Below are the code and all the weights of a small trained network. Each question names an input and a class and asks about switching units off, where a switched-off unit gives its printed mean instead of its output.

import numpy as np


def w(rows, s, z=0):
    codes = np.array(rows[::2]) - 128.0
    scale = np.full(codes.shape[1], s)
    scale[-1] = z or s
    return codes * scale


def norm(h):
    return h / np.sqrt((h * h).mean(-1, keepdims=True) + 1e-5)


def f(y):
    return y / 2 * (1 + np.tanh(0.7978845608 * (y + 0.044715 * y**3)))


def log_softmax(a):
    a = a - a.max(-1, keepdims=True)
    return a - np.log(np.exp(a).sum(-1, keepdims=True))


def net(x, mask):
    res = np.array(x, float).reshape(1, 5) / 4 @ E
    u = 0
    for l in range(2):
        y = f(norm(res) @ A[l][:, :-1].T + A[l][:, -1])
        res = res + np.where(mask[u : u + 16], y, B[l][:, -1]) @ B[l][:, :-1]
        u += 16
    return log_softmax(norm(res)[-1] @ U[:, :-1].T + U[:, -1])


A, B = {}, {}
E = w([
[91,66,186,37,201,72,71,52],'x0',
[18,74,57,202,113,216,161,136],'x1',
[25,158,161,141,121,68,72,202],'x2',
[71,204,152,69,67,170,254,134],'x3',
[111,203,4,93,102,93,102,131],'x4',
],0.0051)
A[0] = w([
[69,155,68,172,60,130,145,171,9],'0.n1',
[140,123,155,64,202,65,112,93,3],'0.n2',
[206,43,155,132,178,132,134,65,87],'0.n3',
[145,61,178,49,221,126,108,53,142],'0.n4',
[1,111,202,61,88,172,194,144,56],'0.n5',
[180,119,144,141,212,117,48,132,62],'0.n6',
[148,204,66,92,98,55,137,161,78],'0.n7',
[62,140,77,164,103,188,120,151,115],'0.n8',
[170,124,162,111,139,166,214,104,8],'0.n9',
[217,83,87,119,115,114,174,146,235],'0.n10',
[70,150,11,131,121,180,127,138,140],'0.n11',
[68,195,54,157,119,184,120,148,90],'0.n12',
[81,99,172,94,179,133,88,85,126],'0.n13',
[73,155,150,99,157,111,101,128,149],'0.n14',
[62,111,136,89,88,106,106,109,133],'0.n15',
[129,174,130,27,70,201,224,138,49],'0.n16',
],0.0081,0.0039)
B[0] = w([
[155,70,101,134,154,106,152,66,185],'0.n1',
[140,53,128,176,102,147,155,80,166],'0.n2',
[196,197,57,132,149,185,136,144,217],'0.n3',
[149,106,119,142,123,68,220,151,253],'0.n4',
[173,134,78,191,120,203,94,95,217],'0.n5',
[98,146,109,143,78,75,57,153,190],'0.n6',
[68,190,163,42,119,121,96,134,188],'0.n7',
[153,70,119,161,149,117,143,141,204],'0.n8',
[86,205,161,53,144,171,99,3,158],'0.n9',
[148,240,66,129,152,166,93,130,218],'0.n10',
[218,109,98,183,157,94,139,129,236],'0.n11',
[172,100,96,146,186,116,186,80,208],'0.n12',
[178,66,194,137,83,100,201,131,190],'0.n13',
[139,95,163,96,82,113,175,111,165],'0.n14',
[156,123,106,169,97,95,175,150,160],'0.n15',
[60,99,204,90,107,89,126,159,227],'0.n16',
],0.0073,0.0057)
A[1] = w([
[101,175,245,77,82,208,111,80,52],'1.n1',
[114,147,97,73,144,2,180,110,124],'1.n2',
[155,65,130,179,108,190,126,100,103],'1.n3',
[107,225,171,2,72,173,175,104,79],'1.n4',
[126,137,180,66,132,143,142,127,5],'1.n5',
[160,80,68,134,175,87,103,118,122],'1.n6',
[185,147,54,131,189,186,134,53,107],'1.n7',
[120,10,116,100,177,99,183,108,133],'1.n8',
[118,160,127,122,90,59,198,193,94],'1.n9',
[251,149,148,38,176,118,124,57,71],'1.n10',
[180,79,83,228,74,91,75,139,45],'1.n11',
[136,87,87,163,95,207,144,79,92],'1.n12',
[100,137,57,61,111,88,133,99,95],'1.n13',
[76,100,241,61,160,73,94,116,160],'1.n14',
[137,151,76,137,144,124,35,184,31],'1.n15',
[27,82,164,143,129,143,238,60,45],'1.n16',
],0.0073,0.0028)
B[1] = w([
[59,186,173,69,58,106,203,102,195],'1.n1',
[80,64,225,185,47,150,156,132,209],'1.n2',
[106,150,159,115,135,173,87,188,191],'1.n3',
[64,151,140,95,105,243,167,89,240],'1.n4',
[134,169,111,101,172,117,151,162,132],'1.n5',
[101,145,121,124,90,124,218,116,223],'1.n6',
[196,197,99,122,182,133,208,170,253],'1.n7',
[176,135,179,154,56,71,90,171,233],'1.n8',
[114,101,119,168,63,148,103,2,172],'1.n9',
[54,133,89,198,165,175,147,222,203],'1.n10',
[93,155,153,60,147,176,154,86,249],'1.n11',
[143,204,62,124,179,130,70,173,189],'1.n12',
[138,79,151,160,108,159,106,121,147],'1.n13',
[213,154,70,140,152,146,188,197,180],'1.n14',
[104,98,80,71,228,59,152,85,156],'1.n15',
[215,160,84,145,158,75,99,137,192],'1.n16',
],0.0069,0.0053)
U = w([
[51,198,169,57,84,216,174,110,182],'0',
[149,175,120,72,149,58,8,137,95],'1',
[213,184,32,182,185,155,206,145,167],'2',
[148,46,179,170,52,51,183,134,185],'3',
[83,100,159,173,155,212,47,187,84],'4',
[77,82,128,127,92,173,118,67,29],'5',
[47,86,91,115,199,98,107,102,101],'6',
[111,114,148,105,142,176,97,113,1],'7',
],0.014,0.0073)

Each question gives the input, the list of numbers given to net, and the class t.
The units are the neurons (one row each of A and B). Each row of codes is followed by its name. A weight is (code - 128) times the scale printed after its matrix; where a second scale follows, it is the last column's (A, B and U).
mask holds one flag per neuron, layer by layer. A switched-off neuron (its flag False) gives its mean, the last column of its row in B, instead of its output. The means were averaged over made-up inputs and are rounded, as every weight is.
A unit's drop is (log p(t) with every unit on - log p(t) with that unit switched off) / (log p(t) with every unit on - log p(t) with every unit switched off).
The circuit of an input: a set's keep is (log p(t) with only the set's units on - log p(t) with every unit switched off) / (log p(t) with every unit on - log p(t) with every unit switched off). Starting from the 12 units with the biggest drops (on a tie, the unit counted first), units are removed one at a time, each time the one whose removal leaves the highest keep (on an exact tie, the one counted first), for as long as the keep stays at least 0.8.
units of the circuit, in order: the units of the circuit, biggest drop first
unit that matters most: the unit with the biggest drop
k most important neurons: the k neurons with the biggest drops, biggest first
top k neurons in layer l: the k neurons of layer l with the biggest drops, biggest first
drop when u is switched off: that unit's drop, to one decimal
input [6,-6,-7,5,0], class 0: top 2 neurons in layer 0 => 0.n9; 0.n11
input [2,2,-1,8,5], class 3: most important neuron => 0.n16
input [-8,4,4,-5,-7], class 4: units of the circuit, in order => 1.n7; 0.n4; 1.n3
input [-3,6,6,-6,-6], class 4: top 2 neurons in layer 0 => 0.n4; 0.n16
input [-7,-2,1,5,8], class 3: units of the circuit, in order => 0.n16; 0.n1; 1.n2; 0.n3
input [-5,1,5,-8,-6], class 6: 2 most important neurons => 1.n15; 1.n8
input [-2,1,-3,0,-3], class 0: units of the circuit, in order => 0.n9; 0.n11
input [0,6,7,-2,-5], class 4: 3 most important neurons => 0.n4; 0.n5; 1.n3
input [-4,-8,-4,-6,6], class 1: top 3 neurons in layer 0 => 0.n7; 0.n6; 0.n12
input [4,-1,-1,4,7], class 0: 2 most important neurons => 0.n7; 1.n4
input [2,-7,-1,-6,4], class 3: 2 most important neurons => 0.n4; 1.n2
input [6,-6,-1,5,-7], class 3: top 2 neurons in layer 0 => 0.n4; 0.n13
input [0,2,4,-2,5], class 3: 2 most important neurons => 0.n5; 0.n10
input [8,1,-6,-4,3], class 3: unit that matters most => 0.n4
input [0,-8,-8,3,-7], class 0: 2 most important neurons => 0.n9; 0.n11
input [-3,0,3,-3,-6], class 4: top 2 neurons in layer 0 => 0.n10; 0.n7
input [0,4,5,-7,4], class 6: top 3 neurons in layer 0 => 0.n4; 0.n16; 0.n13
input [-5,-7,2,-6,-5], class 1: drop when 0.n6 is switched off => 0.6
input [-5,-7,1,0,2], class 0: drop when 0.n11 is switched off => 0.0
input [-4,-1,-5,8,6], class 0: unit that matters most => 0.n16
input [-5,4,7,-7,-4], class 6: drop when 0.n14 is switched off => 0.1
input [-2,-8,0,-1,8], class 0: drop when 0.n7 is switched off => 0.3
